B, the same points and some others measured another way; then each row and its match in B:
B:
1: [  52   18 -348  -75  233   38   24  -56  -11 -152  164  289  104 -113
 -201   30  -58   18   45   88  151  -75   -9  105 -231  162  161    3
   75  140 -153  -65  189]
2: [ -91  329   49 -172  171   72 -123  -54  -40  188  -77  -92 -110  204
 -172 -209  189 -209  -37   19   40 -366 -246  164 -492  366 -335 -102
 -223 -321  122  -67 -360]
3: [ -16  -57 -111  -98  264  -43  540  121   34  160  124  -10  127  179
  431 -295 -220  269 -394 -469 -115  -16  419   47   85 -665  455   64
  304  699   -9 -315 -129]
4: [  53  -74  189   58   16 -143 -178  243 -417  124  179 -242   58 -165
  135   87 -280  -91  152  194  140   -9    0 -269  271 -202  176 -102
  155  189 -153 -122  241]
5: [-102  -31  175  163 -229   41 -677  165 -416  -89    3 -298  -70 -374
 -307  381 -124 -330  304  435  187    2 -243 -103   32  325  -74 -175
  -25 -120 -209  -39  374]
6: [-729  208  334  392 -114 -403 -887  225 -223 -179  127  -54 -256 -354
 -170  -59   37   -7   -4  401   47  190 -428  349   86  575 -510   48
  465  531  143 -271   55]
7: [ 326  -74 -106  233   37   70  201 -124   25 -182  -77   60  160    3
  -33  -33 -426  -21  149  250 -314  -22  -50 -151 -123  -44  283  228
  -31 -352   24    7  231]
8: [-142  103  -22 -208 -391  355 -374   61   38  -29 -415 -513 -124   32
 -455  299  282 -378  -60 -275  -23  -22  -19  127 -392  330 -252 -218
 -164 -196  -73   38  -52]
9: [ -92   86  132  152 -255  -39 -233   48   45 -111 -261 -288  -49   33
 -163  -22  -58 -126    3   29 -288  127 -156   12 -105  220 -225  108
  138 -130  141   -7    5]
10: [  69  181 -108  -97   70    2  177  -72  162    2 -140  -28   35  243
  -86 -221   21  -26  -81 -131 -212  -73  -64   58 -309  134 -132  108
   45 -164  153   -4 -190]
11: [ 397   44  -95  -86  181  -69  281  -45  -87   78   48   15  179  162
   36 -141 -230  -50  161  114  -89 -115  -57 -285  -89  -56  118   77
  -15 -324   -7   66   55]
12: [ 394 -116 -194 -305  196  -35  420  147 -202  194  204  -86  260   87
  214    1 -203   38   30 -218  163  -32  303 -378  180 -503  430  -92
  155  236 -242  -22  171]
13: [ 304 -137   45 -221  -92  152  -19  229 -411  222   23 -456  120  -61
   26  298 -164 -259  170  -64  216  -90  184 -411  145 -330  318 -270
  -77  -40 -316    3  250]
14: [-100   82  116 -308   44  -20    4  266 -241  345   52 -385  -21  125
  161  -54   92  -71 -173 -359  180 -104  185  -66   53 -290   28 -238
  131  411  -88 -183 -176]
15: [-441   55  196  420 -234 -283 -423  135   52 -277  -96 -109 -103 -171
  -58  -94 -149   93 -106  130 -323  351 -178  207  126  218 -227  241
  509  436  202 -187  106]
16: [-146  389  -81   15  120  -53 -424 -178   59 -143  -55  206 -127   19
 -503 -145  213 -214  180  397   13 -222 -566  274 -600  913 -571   45
 -129 -519  173   62 -149]
17: [ -71  233  -75 -405   29  125 -142   70  -60  208  -81 -246  -66  158
 -237   11  335 -233  -65 -246  209 -212  -50   78 -362  243 -262 -252
  -96  -48  -57  -11 -237]
18: [ 334 -119 -185 -131  134   44  141   77 -256   38  180  -13  196  -84
    5  147 -247  -73  189   90  180  -71  119 -285   64 -205  376  -85
   25   18 -269   -8  317]
19: [-104  140  216   46  218 -214  -11  141 -230  220  164 -103  -23   72
  252 -280 -144   25  -66   70   13 -142  -74  -18   46 -121  -20   -5
  154  204   79 -226 -162]
20: [ -78  248  -72   74  295  -68  -92 -124   -4  -46  100  256  -37   31
 -152 -258  -32  -40   38  291  -15 -260 -306  214 -399  413 -183   88
  -52 -191  121 -110 -134]
21: [ 288  -72  -48 -118 -264  127  -36   86  -89  -15 -207 -393  120   25
 -183  238  -99 -229  159  -73  -83   97   48 -312   -9  -27   69  -67
    2 -250 -130  132  221]
22: [ 233  -63  108 -244  -27   44  255  237 -240  322  -19 -471  120  165
  263   18 -146  -89  -76 -337   23  -44  301 -345  176 -540  282 -158
   73  178 -139  -89  -11]
23: [-147  332   90   -6  262 -170   19  -47   38  124   24   64  -76  227
   27 -438   48   13 -111   44 -122 -224 -239  197 -325  257 -308   99
   50  -76  260 -139 -382]
24: [-468   90  -66  260 -304  150 -693  -23  106 -414 -241  -56 -187 -303
 -561  249  121 -182  -18  180 -103  134 -266  439 -369  670 -296   22
   79   75   13  -95  182]
25: [ 171  -85 -295 -244  220   65  592   52  101  101   75   22  193  199
  256 -160 -143  189 -292 -493  -61  -21  440  -40  -17 -559  467   30
  211  489 -102 -166  -31]
26: [-216  262   64 -168  118 -248 -141  127  -60  148   75  -75  -61  130
  -26 -242  181   -9 -101 -102   78  -39 -154   97 -105  216 -347  -43
  233  232  121  -96 -247]
27: [  -1  -94  130  275  136 -173 -117  149 -349  -10  253    7   71 -235
  192  -12 -421   34  116  347   36  -14  -31 -132  234 -195  291   42
  197  262 -104 -222  287]
28: [ 360   81 -357 -355  243   78  775 -113  315  117  -96   53  218  470
  146 -342  -27  142 -258 -542 -243  -88  293  -72 -285 -336  222  123
   85   23   85   10 -257]
29: [ 318  105 -167 -503  130   18  440   74   -5  305  -25 -221  156  370
   87 -160  109  -56  -95 -460   52 -121  210 -248 -123 -254   57 -117
   45   -3  -50   49 -213]
30: [ 277  -34   49  108  -26 -198   54   73 -140  -27   27 -111  150   15
   56  -54 -322  -21  205  205 -169  119  -92 -342  160  -60   74  136
  205 -150   18   52  218]
31: [-296  106  159  -53  177  -98  -81  212 -220  231  158 -158  -82    8
  220 -183  -17   34 -238 -152  124 -150   87  150   11 -208   43 -119
  173  540  -10 -329 -181]
32: [ 195  -43   19  186   12   55  122  -35  -48  -63  -77  -87   92   16
   42  -55 -347  -50   58  143 -254  -59  -15 -112  -79 -114  231  139
   -8 -202   24  -69  128]
33: [-390  184  178  110 -232  200 -436   19   50  -52 -336 -350 -225    0
 -274   37  133 -236 -168  -67 -188  -94 -161  358 -402  351 -291  -50
  -93  -61  128 -161 -194]
34: [ 371  -24  137 -167  -64  -87  279  168 -186  260  -63 -435  162  230
  227  -77 -219  -91   66 -174 -132   25  134 -475  190 -398  131  -20
  104 -120  -15   44    6]
35: [-115  143 -380   47   69  200 -133 -224  271 -345 -134  299  -22  -57
 -480   25   76  -64  -25  100 -103  -81 -181  389 -596  549 -106  109
  -59 -150   23  -23   48]
36: [ -38   14  209  204  -51 -197 -234  144 -248  -11   62 -178   11 -118
   46  -18 -255  -64  122  257  -64   73 -147 -149  161   25  -17   48
  211   63   12  -99  165]
37: [ 659  -77 -650 -282  182  485  759 -340  347 -145 -216  203  303  287
 -216   16 -167  -56   -4 -260 -239 -219  255  -93 -583 -146  502  117
 -320 -543 -123  154   95]
38: [ 149   74  205  -55  -44 -384   78  210 -164  174   38 -293  109  179
  215 -216 -153   22   70  -51 -125  177  -45 -369  299 -160 -136   80
  374  101  109   22  -26]
39: [ 191  253   75  189  -21 -549   72  -77  205 -160 -103   86  109  268
  -49 -464 -164  104  201  265 -492  275 -439 -221   11  421 -500  441
  434 -383  431  191  -86]
40: [-158  172 -118 -205   88  -60 -237   85  -93   21   93    3  -32  -19
 -225   -2  199  -99    0  -34  222  -67 -113  112 -195  309 -205 -131
  115  182  -75  -56  -30]
41: [-164  -33  -11   57 -113  384 -181   19  -58  -38 -204 -260  -92 -102
 -168  194  -53 -209 -148  -94  -52 -174  103  227 -321  -10  193 -127
 -197   30 -117 -210   44]
42: [ 140  -86 -162 -123 -203  438   20   -8   24  -53 -287 -319   38    6
 -236  287  -53 -241  -50 -225  -86  -87  197   -7 -301  -86  259 -118
 -207 -170 -180  -15  132]
43: [-146  169   21  -76    8 -278    9  112   91   24  -15  -88    9  165
   28 -264   63  101 -147 -200 -139  158  -52   46    2   71 -246  106
  394  323  172  -68 -169]
44: [-283  116   61  106 -107 -227 -438  144  -91 -134   28  -79  -67 -155
 -188    8   35  -36   52  142   13  181 -212   92   21  340 -280   25
  330  265   38  -73  106]
45: [ -51  200  -57 -112  157  177 -219  -56 -142   73    3  -16  -74   -3
 -272   13   94 -246   61  160  166 -365 -210  157 -463  362 -119 -160
 -273 -277  -63  -81  -96]
46: [  18  193 -211  -29  164   67  251 -190  299  -90 -144  158   30  238
 -119 -292    3   39 -163 -124 -278 -125  -57  231 -472  195  -71  183
   -3 -146  192  -52 -225]
47: [ 158  -77 -277    7  144  231  400 -108  145  -94  -72   87  125   87
   35  -68 -232   57 -169 -185 -212 -106  242   93 -261 -267  428  104
  -29   77  -47 -146   51]
48: [ 218 -130  -80  332   23   71  401 -115  161 -195 -149   28  156   73
  156 -158 -505  123  -83   27 -521   62  128  -42  -63 -306  422  331
  106  -71  110 -120  144]
49: [ 361  100 -303 -517  240  388  389  -74  -33  271  -58 -113  113  282
 -103   13  113 -216  -53 -326  177 -438  189  -80 -481 -130  219 -242
 -385 -314 -185   14 -175]
50: [ 440 -205 -220  -23  -30  140  654  -24  171  -52 -167 -138  272  218
  202  -61 -381  112 -115 -345 -402  117  384 -259   27 -582  545  195
  133   32  -27  -11  145]
51: [ 516    1 -309 -358  386   85  556  -38 -106  214  181   98  257  218
  119 -122 -168  -12   75 -116  147 -283  181 -282 -153 -317  383  -72
 -114 -159 -181   22   19]
52: [-333  201   78  298   91 -320 -154   -6  130 -180   32  175  -70    7
   -6 -360  -98  162 -135  154 -279  124 -251  283 -103  294 -263  269
  385  266  289 -188 -118]
53: [ 618   58 -385 -210  423  -40  664 -198   87   38  139  338  309  292
   51 -283 -253   72  155   58 -101 -204   11 -280 -245  -93  263  170
  -47 -413   -2  129   24]
54: [  63  -97  -14  552  112 -304 -110  -42 -110 -370  210  335  131 -293
   16  -88 -567  151  250  648 -244  178 -246  -78  174  120  204  357
  328   38   50  -94  462]
55: [ 235 -116 -156  135 -170   81  168  -53  139 -237 -198  -91  151   13
 -109   68 -284   -2   47  -26 -351  187   75 -135  -56  -72  222  199
  139 -123    4   51  247]
56: [ -32  215  -49 -115  -64 -228 -155   36   85  -62  -74  -59    5  120
 -223 -129  137  -56   61  -18  -86  131 -225  -26 -129  389 -396   75
  264  -52  129   87  -70]
57: [ 329  142 -257  -12  415  -65  336 -202   39  -40  145  377  164  155
  -34 -297 -221   36  136  256  -85 -242 -167  -51 -324  146   98  184
  -69 -364   68   15   -5]
58: [  64  200 -194 -188   54 -117  255  -60  280  -35 -138   29   78  307
  -91 -282  103   60 -131 -276 -229   67  -27   46 -258  148 -208  156
  213   -5  187   49 -209]
59: [ -81  -31   -7  -30  -97  -55 -178  166 -139  -27   22 -193   29 -107
  -61  115  -55  -46   -4  -63   57  123   65  -53   89  -33   55  -63
  239  320 -115  -88  171]
60: [ 204  101 -385 -178  210  385  315 -248  219  -58 -154  156   70  182
 -241  -66    7 -115  -95 -134 -104 -332   41  191 -639  126  173   24
 -315 -353  -27  -32 -113]
61: [-228   35  -33 -141 -262  111 -280  152   12  -38 -191 -349  -71  -32
 -226  175  176 -135 -144 -296    5  126   76  117 -115  109 -115 -135
  164  292  -73  -77   18]
62: [-133  212  174   62  148 -540   84  145    7   90  138    8   32  203
  261 -487 -100  226 -108  -20 -198  169 -139  -47  189   -5 -267  226
  543  370  280 -118 -203]
63: [-343  108  186   68 -108 -199 -474  220 -202   -1   48 -215 -104 -151
  -94   22   49  -72  -10   79   78  115 -158   81   77  218 -249  -75
  293  354    4 -147   41]
64: [-354  148    0  254   82 -365   14   26  253 -207   17  185  -24   68
   88 -416 -105  294 -263  -57 -359  247  -94  297  -16  114 -178  334
  557  530  313 -213 -124]
65: [ -81  189  217 -196  -15 -105 -179  188 -228  286  -14 -381  -66  140
   19  -93  114 -172  -15  -99   95 -122 -100  -98  -45   55 -248 -165
   49   13   34  -72 -207]
66: [  35 -225 -247   56  -16  454  123  -15  -19 -135  -78  -76   70 -168
  -60  255 -255  -61 -162 -163  -46 -122  357  142 -207 -338  618  -67
 -127  234 -261 -230  272]
67: [-336   -5   25  137  139 -188 -391  202 -314  -66  329   94  -51 -333
   -3   50 -124   49    3  226  271   24  -57  147  128   63   78  -81
  304  619 -154 -276  233]
68: [-223  142  201  366  232 -385 -375   62 -273  -86  294  219  -45 -217
   31 -226 -273   51  163  596   23  -49 -401   80   62  316 -162  143
  255  122  108 -199  120]
69: [-579  171   98  107 -186  -66 -634  146  -26 -148  -89 -161 -208 -181
 -299   60  209  -95 -144   -2   32  119 -188  387 -170  447 -371  -62
  257  418   52 -196  -32]
70: [ -41    5 -155 -224  176  174 -164  113 -300  105  191  -42   13 -167
 -136  194   23 -157   29    9  400 -241   82   50 -156   -3  209 -277
  -89  220 -303 -158  137]
71: [ 472 -196  -88  -93  113   76  403   90 -233  131  100 -149  250   37
  226   62 -409  -27  107  -35   -3  -77  270 -420  159 -535  558  -26
    6  -23 -220  -32  260]
72: [   5  223   60  250  246 -423  -90  -65  -29 -111  167  282   43   26
  -20 -374 -220   79  181  475 -167   -7 -427   -3  -81  398 -277  278
  250 -171  243  -27  -14]

[  59   77   77  -24  -77    3 -278  -68 -191  -11 -161   66    6 -109
   -3  183  102 -140  -96   27  113  104 -113  231  145 -255   23 -142
 -351  -14    0  111] -> 51
[-198  130  160  -38  110  -31  -35 -252 -242  -15  168 -106  -43  174
   54 -232   95  228    3  230  286   10  -75  101  363  139   53 -125
  -87  136   55  127] -> 40
[-203  220   89  -85  118  -83 -164  -79 -151   83  105 -187  -26  116
   37 -152   93   78  -60  218  230  169   20 -176  113  104  -45  -50
  136   49  130  157] -> 49
[ 181 -308 -210  281 -275   77 -100  308  352  -67 -334  106   81 -230
 -113  329  158 -164  136 -512 -184 -106  148 -231 -501 -227 -411  -92
 -153 -287   36 -189] -> 48
[ -94  119 -142  207   96  -74 -213  103  -16   75  -96 -123  -47 -115
 -258  -90  435  103   96   14  143  122  152 -244 -174   93 -375 -194
  -12  -70  134  -33] -> 46
[ 203 -180  -39  158 -169   75 -159  159  237 -152 -202  -18  -14  -98
  -40  316  -48 -396  -47 -356 -183    2   41 -206 -195 -285 -137   10
 -104  -74   24  -77] -> 32
[-119  -46  180  -30   39  -52  234 -346 -233  -87  368  -18   67  212
  165 -296  138  503  226  245  232 -228  -70  272  354  200    4 -145
 -161   22   -7  106] -> 14
[  87  -57  180 -239 -286  -93   39 -137  -66  -30  139  -83  161   61
  321   43 -189   25   81  102 -194 -119   -8  167  -69 -146  117   86
 -171 -190   26    8] -> 18
[ 224   92   37  -81  -82 -105 -250   20 -142  -20  -47   14  110 -174
   40  289  139 -177  -21   61  -59  133  -40   61  -98 -322  -85  -30
 -197 -198   27  177] -> 72
[  67  124  -90  151  194 -196   -3  -39 -175    7  260  -91   80  -92
 -155 -139  590  374  295  261  140   20  117 -107 -100  140 -429 -173
   14 -189   69  147] -> 58
[-314   42  255 -171 -141   39  -13 -260 -141   40   47 -145  -56  269
  226 -262 -232  146  -66  130  154  -84  -63  199  329  115  262  -62
 -171  167   73  -54] -> 70
[-270  194  -66  -42  -10 -135 -185  122   36  217  -28 -264   16   26
  -35 -192  182  143   40  113   80  166  211 -423 -323  203 -269  -33
  258 -132  226  -29] -> 60
[-162 -111   47  232  159   67  169 -154   35 -161  233 -112  -92  239
  -46 -257  141  253  143  -38  236 -158   19 -158  263  264 -140 -130
   68  174   38   11] -> 61
[-295  -24   21   65    2  -22  110   11  228    4  173 -357  -69  281
   48 -331  -72  130   86  -47   17  -57  215 -536 -126  356 -144   62
  375   65  198 -134] -> 24
[   9  -23  133  -59  -39 -118  178 -202  -95  -90  352 -162   81  151
  159 -202   63  268  212  208  -44 -159   53   29   56  126  -48    4
  -25  -77   45   32] -> 44
[   9   18  191 -350 -321 -143   -2 -118 -133   77  113  -43  227   41
  393   37 -165  130   76  183 -129  -76  -19  211 -134 -143  102   77
 -156 -283   60   69] -> 68
[ 108 -177  238 -223 -262  -23  167 -193  -28 -139  210   40  190  151
  435  129 -295   44   75    6 -116 -207 -110  221   80 -177  175   97
 -145 -156  -33  114] -> 4
[-156  322  111 -203  165 -215  -79 -114 -198  109  338 -327   42  150
  120 -234  131  177   29  428  123  196   90 -295    6  189  -75   53
  309  -54  177  225] -> 2
[ -47  162   -6  129  157  -12 -278  -45 -197   -1  -80  -17  -85  -73
 -185    7  333   -4  -52   83  275  167  -45   12  193  -53 -153 -223
 -162   76   44  133] -> 23
[ -87   48   48  201  287  -23  108  -82  165 -203  375 -434 -176  303
  -99 -279   25  -63   46   39   15   39  161 -635  126  300 -131   79
  451  244  145   21] -> 8
[ 190 -244 -131  268  -63   83  -52  203  293 -163 -127   56   40 -100
  -76  307  103 -213   71 -407  -69  -44   74 -334 -265 -192 -328  -35
   37 -137   24    3] -> 55
[-104  399   84 -142  212 -149 -325   -2 -127   73  125 -347  -68   92
  -14  -45   55 -216 -199  287   99  390   64 -452   21   15  -23   77
  333   72  186  243] -> 16
[-216   32   72    2 -114   64 -210  -67  -99   72 -204  -19  -57   29
   -8  -78   34   45  -74  -26  201   10  -42  146  149  -12   23 -189
 -269   79   64  -71] -> 1
[-190 -105  126  183  -58  150  -15 -274 -167  -88  -88   58 -137  108
  -77 -222  114  216   46  -38  275 -206 -108  437  478   73   76 -314
 -527  253  -37 -138] -> 31
[ 392 -185   35  119  -83   66 -129   43   87 -260  -87  130   53 -128
   29  495  -25 -429  -59 -284 -108    7 -107   -7    8 -450  -65    5
 -192  -85  -68  156] -> 30
[ 208  -34   16   23   11 -180  128 -194 -314  -58  302  156  234 -126
   60  -11  495  508  381  272  109 -173  -44  392   23  -39 -279 -197
 -341 -311  -55  202] -> 62
[  31  182    9 -182 -124 -141 -321  100 -132  157 -132  -15  137 -166
   92  203  134  -76  -53  112   19  218   18  -48 -250 -237 -130  -22
  -61 -265  103  156] -> 57
[-210 -226  -44   97 -228  -27  202 -145 -160  114    9  229  193  -36
   71 -287  429  839  443   32  258 -409   33  495  -53  233 -310 -363
 -480 -282   -7 -142] -> 3
[ 446 -144   76  148   85  -15   53 -144 -139 -315  211  159   96  -96
   10  325  229  -78  132  -22    7  -82 -155  218  217 -314 -120  -85
 -280  -88 -129  276] -> 38
[ 131   80  178   11  145  -90   53 -265 -190 -198  375 -192  -25  127
   32 -100   88   31   73  251    3  -30  -36   52  314   12   45  -15
  -77  109    5  149] -> 65
